Below is a small trained network, with its code and all its weights. Each question gives an input and a target symbol and asks what happens when units are switched off, that is, made to give their printed mean instead of their output.

import numpy as np


def w(rows, s, z=0):
    codes = np.array(rows[::2]) - 128.0
    scale = np.full(codes.shape[1], s)
    scale[-1] = z or s
    return codes * scale


def norm(h):
    return h / np.sqrt((h * h).mean(-1, keepdims=True) + 1e-5)


def f(y):
    return y / 2 * (1 + np.tanh(0.7978845608 * (y + 0.044715 * y**3)))


def softmax(a):
    e = np.exp(a - a.max(-1, keepdims=True))
    return e / e.sum(-1, keepdims=True)


def log_softmax(a):
    a = a - a.max(-1, keepdims=True)
    return a - np.log(np.exp(a).sum(-1, keepdims=True))


def net(x, mask):
    ids = ['βεζηθσφψω'.index(c) for c in x.split()]
    T = len(ids)
    res = E[ids] + P[:T]
    r = norm(res)
    for j in range(3):
        rows = slice(3 * j, 3 * j + 3)
        q, k, v = (r @ M[0][rows].T for M in (Q, K, V))
        z = softmax(np.where(np.tri(T) > 0, q @ k.T / 3**0.5, -1e9)) @ v
        o = O[0][rows]
        res = res + np.where(mask[j], z, o[:, -1]) @ o[:, :-1]
    y = f(norm(res) @ A[0][:, :-1].T + A[0][:, -1])
    res = res + np.where(mask[3:27], y, B[0][:, -1]) @ B[0][:, :-1]
    return log_softmax(norm(res)[-1] @ U[:, :-1].T + U[:, -1])


Q, K, V, O, A, B = {}, {}, {}, {}, {}, {}
E = w([
[92,173,112],'β',
[79,216,132],'ε',
[20,216,172],'ζ',
[107,215,118],'η',
[100,205,218],'θ',
[189,240,158],'σ',
[39,12,118],'φ',
[139,9,125],'ψ',
[216,83,179],'ω',
],0.014)
P = w([
[1,240,230],'0',
[159,62,67],'1',
[18,224,246],'2',
[161,62,87],'3',
[78,193,219],'4',
[163,53,89],'5',
[90,188,206],'6',
],0.0094)
Q[0] = w([
[57,147,97],'head 1',
[115,83,29],'head 1',
[137,189,118],'head 1',
[91,117,176],'head 2',
[105,134,73],'head 2',
[108,133,71],'head 2',
[183,61,23],'head 3',
[43,134,194],'head 3',
[252,118,64],'head 3',
],0.035)
K[0] = w([
[32,109,134],'head 1',
[134,60,18],'head 1',
[110,192,106],'head 1',
[142,83,180],'head 2',
[68,147,73],'head 2',
[72,159,82],'head 2',
[133,152,5],'head 3',
[45,112,215],'head 3',
[249,187,40],'head 3',
],0.028)
V[0] = w([
[57,144,61],'head 1',
[103,160,187],'head 1',
[47,133,10],'head 1',
[55,133,104],'head 2',
[63,2,162],'head 2',
[190,93,161],'head 2',
[177,144,75],'head 3',
[144,151,121],'head 3',
[102,134,167],'head 3',
],0.028)
O[0] = w([
[46,88,95,108],'head 1',
[107,192,123,252],'head 1',
[38,48,91,40],'head 1',
[140,61,127,120],'head 2',
[107,68,251,139],'head 2',
[108,192,158,139],'head 2',
[159,81,92,11],'head 3',
[128,120,105,110],'head 3',
[99,166,141,210],'head 3',
],0.029,0.013)
A[0] = w([
[120,169,68,109],'neuron 1',
[123,138,125,114],'neuron 2',
[144,129,129,103],'neuron 3',
[190,51,118,195],'neuron 4',
[147,48,166,80],'neuron 5',
[122,154,90,113],'neuron 6',
[127,146,147,69],'neuron 7',
[129,134,114,131],'neuron 8',
[71,127,127,18],'neuron 9',
[139,132,140,115],'neuron 10',
[107,188,118,118],'neuron 11',
[140,133,116,87],'neuron 12',
[221,107,130,155],'neuron 13',
[104,125,133,66],'neuron 14',
[131,160,155,72],'neuron 15',
[134,150,160,146],'neuron 16',
[130,164,138,63],'neuron 17',
[149,134,127,87],'neuron 18',
[145,134,109,72],'neuron 19',
[124,134,114,113],'neuron 20',
[126,132,116,125],'neuron 21',
[123,134,149,77],'neuron 22',
[172,150,156,150],'neuron 23',
[253,70,152,2],'neuron 24',
],0.038,0.0093)
B[0] = w([
[126,74,130,194],'neuron 1',
[137,129,133,135],'neuron 2',
[121,129,120,126],'neuron 3',
[207,145,201,177],'neuron 4',
[150,178,62,172],'neuron 5',
[134,102,135,166],'neuron 6',
[106,128,129,156],'neuron 7',
[138,121,137,135],'neuron 8',
[111,166,85,147],'neuron 9',
[115,119,119,141],'neuron 10',
[190,148,140,248],'neuron 11',
[142,140,125,124],'neuron 12',
[69,177,99,175],'neuron 13',
[129,133,115,127],'neuron 14',
[102,125,153,204],'neuron 15',
[106,102,130,223],'neuron 16',
[115,150,165,188],'neuron 17',
[130,127,113,131],'neuron 18',
[144,132,114,125],'neuron 19',
[135,113,136,130],'neuron 20',
[134,119,135,131],'neuron 21',
[114,123,121,139],'neuron 22',
[91,82,97,236],'neuron 23',
[76,74,255,157],'neuron 24',
],0.096,0.014)
U = w([
[234,128,139,136],'β',
[86,68,92,170],'ε',
[36,35,214,27],'ζ',
[137,233,132,182],'η',
[58,151,90,138],'θ',
[161,168,54,158],'σ',
[198,58,247,5],'φ',
[163,58,112,215],'ψ',
[157,41,142,131],'ω',
],0.011,0.0025)

Each question gives the input, a string of symbols that net reads in full, and the target symbol t.
The units are the heads (3 rows each of Q, K, V and O) and the neurons (one row each of A and B). Each row of codes is followed by its name. A weight is (code - 128) times the scale printed after its matrix; where a second scale follows, it is the last column's (O, A, B and U).
mask holds one flag per unit, heads first, then neurons. A switched-off unit (its flag False) gives its mean, the last column of its rows in O or B, instead of its output. The means were averaged over made-up inputs and are rounded, as every weight is.
A unit's drop is (log p(t) with every unit on - log p(t) with that unit switched off) / (log p(t) with every unit on - log p(t) with every unit switched off).
The circuit of an input: a set's keep is (log p(t) with only the set's units on - log p(t) with every unit switched off) / (log p(t) with every unit on - log p(t) with every unit switched off). Starting from the 12 units with the biggest drops (on a tie, the unit counted first), units are removed one at a time, each time the one whose removal leaves the highest keep (on an exact tie, the one counted first), for as long as the keep stays at least 0.8.
circuit, biggest first: the units of the circuit, biggest drop first
most important unit: the unit with the biggest drop
k most important neurons: the k neurons with the biggest drops, biggest first
heads that matter: for each layer, one digit per head in row order, 1 if its drop is at least 0.15 and else 0, layers parted by /
drop of u: that unit's drop, to one decimal
input θ ω σ ζ, target θ: circuit, biggest first : [head 1; neuron 9]
input η σ ε, target β: 2 most important neurons : [neuron 11; neuron 23]
input φ ε η, target θ: heads that matter : 110
input ζ η ζ β ζ, target σ: heads that matter : 110
input ψ φ σ, target ζ: heads that matter : 010
input σ β φ θ, target η: 3 most important neurons : [neuron 24; neuron 4; neuron 11]
input ζ β θ φ, target β: 2 most important neurons : [neuron 4; neuron 5]
input θ θ φ, target θ: heads that matter : 110
input η β σ, target β: most important unit : head 2
input ψ β ω, target η: heads that matter : 100
input η ε β θ, target η: circuit, biggest first : [head 1; neuron 13]
input ω θ φ θ θ σ, target σ: circuit, biggest first : [head 2; head 3]
input η φ η σ θ, target β: 3 most important neurons : [neuron 11; neuron 1; neuron 13]
input ω θ ψ, target η: 2 most important neurons : [neuron 24; neuron 1]
input β θ ψ ε ω ζ ψ, target η: heads that matter : 110
input θ σ ε, target β: 3 most important neurons : [neuron 11; neuron 24; neuron 23]
input θ σ β, target β: most important unit : neuron 11
input θ θ η ω φ, target η: heads that matter : 100
input ε ζ σ, target β: 2 most important neurons : [neuron 1; neuron 11]
input θ ε ζ φ, target β: 2 most important neurons : [neuron 4; neuron 5]
input φ ε θ ζ, target θ: most important neuron : [neuron 11]
input θ σ θ, target β: drop of neuron 24 : 0.1
